Here is a tiny trained network, its code and every weight. The questions are about switching its units off for an input and a target symbol, where a switched-off unit gives its printed mean instead of its output.

import numpy as np


def w(rows, s, z=0):
    codes = np.array(rows[::2]) - 128.0
    scale = np.full(codes.shape[1], s)
    scale[-1] = z or s
    return codes * scale


def norm(h):
    return h / np.sqrt((h * h).mean(-1, keepdims=True) + 1e-5)


def f(y):
    return np.maximum(y, 0)


def softmax(a):
    e = np.exp(a - a.max(-1, keepdims=True))
    return e / e.sum(-1, keepdims=True)


def log_softmax(a):
    a = a - a.max(-1, keepdims=True)
    return a - np.log(np.exp(a).sum(-1, keepdims=True))


def net(x, mask):
    ids = ['ΘΛΣΦεητψ'.index(c) for c in x.split()]
    T = len(ids)
    res = E[ids] + P[:T]
    r = norm(res)
    for j in range(3):
        rows = slice(2 * j, 2 * j + 2)
        q, k, v = (r @ M[0][rows].T for M in (Q, K, V))
        z = softmax(np.where(np.tri(T) > 0, q @ k.T / 2**0.5, -1e9)) @ v
        o = O[0][rows]
        res = res + np.where(mask[j], z, o[:, -1]) @ o[:, :-1]
    y = f(norm(res) @ A[0][:, :-1].T + A[0][:, -1])
    res = res + np.where(mask[3:7], y, B[0][:, -1]) @ B[0][:, :-1]
    return log_softmax(norm(res)[-1] @ U[:, :-1].T + U[:, -1])


Q, K, V, O, A, B = {}, {}, {}, {}, {}, {}
E = w([
[136,138,153,32],'Θ',
[188,117,151,96],'Λ',
[136,138,129,250],'Σ',
[204,54,147,27],'Φ',
[254,236,37,60],'ε',
[153,95,106,145],'η',
[187,218,157,81],'τ',
[112,102,159,127],'ψ',
],0.016)
P = w([
[60,158,55,78],'0',
[170,242,63,160],'1',
[155,156,80,62],'2',
[184,213,96,150],'3',
[212,87,183,150],'4',
[184,220,136,167],'5',
[195,97,221,143],'6',
[185,206,144,138],'7',
[247,100,252,210],'8',
[111,253,101,81],'9',
],0.0054)
Q[0] = w([
[95,125,102,183],'h1',
[69,117,54,90],'h1',
[249,136,81,185],'h2',
[142,85,108,126],'h2',
[85,81,171,163],'h3',
[79,83,83,139],'h3',
],0.021)
K[0] = w([
[156,167,50,114],'h1',
[56,144,5,118],'h1',
[173,16,76,245],'h2',
[122,80,124,109],'h2',
[160,183,195,30],'h3',
[72,134,151,40],'h3',
],0.017)
V[0] = w([
[243,176,105,114],'h1',
[132,71,228,156],'h1',
[223,232,215,35],'h2',
[99,92,163,81],'h2',
[85,253,169,1],'h3',
[59,100,204,21],'h3',
],0.0092)
O[0] = w([
[161,223,2,172,180],'h1',
[75,130,100,94,192],'h1',
[128,99,57,30,143],'h2',
[170,157,102,89,76],'h2',
[151,187,199,249,75],'h3',
[96,71,147,184,2],'h3',
],0.0075,0.0082)
A[0] = w([
[239,47,116,247,9],'n1',
[73,7,160,197,210],'n2',
[47,193,144,68,142],'n3',
[81,168,14,121,233],'n4',
],0.011,0.0016)
B[0] = w([
[134,117,2,211,179],'n1',
[246,65,147,92,166],'n2',
[162,111,195,142,192],'n3',
[45,97,190,112,253],'n4',
],0.013,0.0075)
U = w([
[132,218,215,130,56],'Θ',
[5,127,67,93,3],'Λ',
[31,130,193,141,191],'Σ',
[132,90,107,88,94],'Φ',
[142,180,104,96,114],'ε',
[84,117,69,132,221],'η',
[160,206,132,106,149],'τ',
[206,78,157,111,236],'ψ',
],0.012,0.0046)

Each question gives the input, a string of symbols that net reads in full, and the target symbol t.
The units are the heads (2 rows each of Q, K, V and O) and the neurons (one row each of A and B). Each row of codes is followed by its name. A weight is (code - 128) times the scale printed after its matrix; where a second scale follows, it is the last column's (O, A, B and U).
mask holds one flag per unit, heads first, then neurons. A switched-off unit (its flag False) gives its mean, the last column of its rows in O or B, instead of its output. The means were averaged over made-up inputs and are rounded, as every weight is.
A unit's drop is (log p(t) with every unit on - log p(t) with that unit switched off) / (log p(t) with every unit on - log p(t) with every unit switched off).
The circuit of an input: a set's keep is (log p(t) with only the set's units on - log p(t) with every unit switched off) / (log p(t) with every unit on - log p(t) with every unit switched off). Starting from all 7 units, units are removed one at a time, each time the one whose removal leaves the highest keep (on an exact tie, the one counted first), for as long as the keep stays at least 0.8.
circuit, biggest first: the units of the circuit, biggest drop first
unit that matters most: the unit with the biggest drop
top k neurons: the k neurons with the biggest drops, biggest first
which heads matter: for each layer, one digit per head in row order, 1 if its drop is at least 0.15 and else 0, layers parted by /
drop when u is switched off: that unit's drop, to one decimal
input ψ Φ ε, target ψ: unit that matters most => h1
input ψ τ Θ, target ψ: which heads matter => 101
input τ Θ ψ, target ψ: circuit, biggest first => h1; h3; n2
input Φ Σ Θ η, target Λ: circuit, biggest first => n4; n2
input ψ Θ η, target ψ: which heads matter => 100
input ψ Σ Σ, target ψ: top 2 neurons => n2; n4
input ε Φ ψ, target ψ: which heads matter => 101
input ε ε η ε η, target η: which heads matter => 000
input ψ η τ, target ψ: which heads matter => 100
input ψ η Σ Σ Σ Σ ψ Σ, target Σ: which heads matter => 101
input ε Φ Φ Σ Θ Σ Φ η, target Λ: drop when h1 is switched off => 0.1
input ψ Σ τ, target ψ: drop when n1 is switched off => -0.1
input τ Θ ε Θ Λ Σ Φ Θ η, target η: drop when h2 is switched off => 0.0
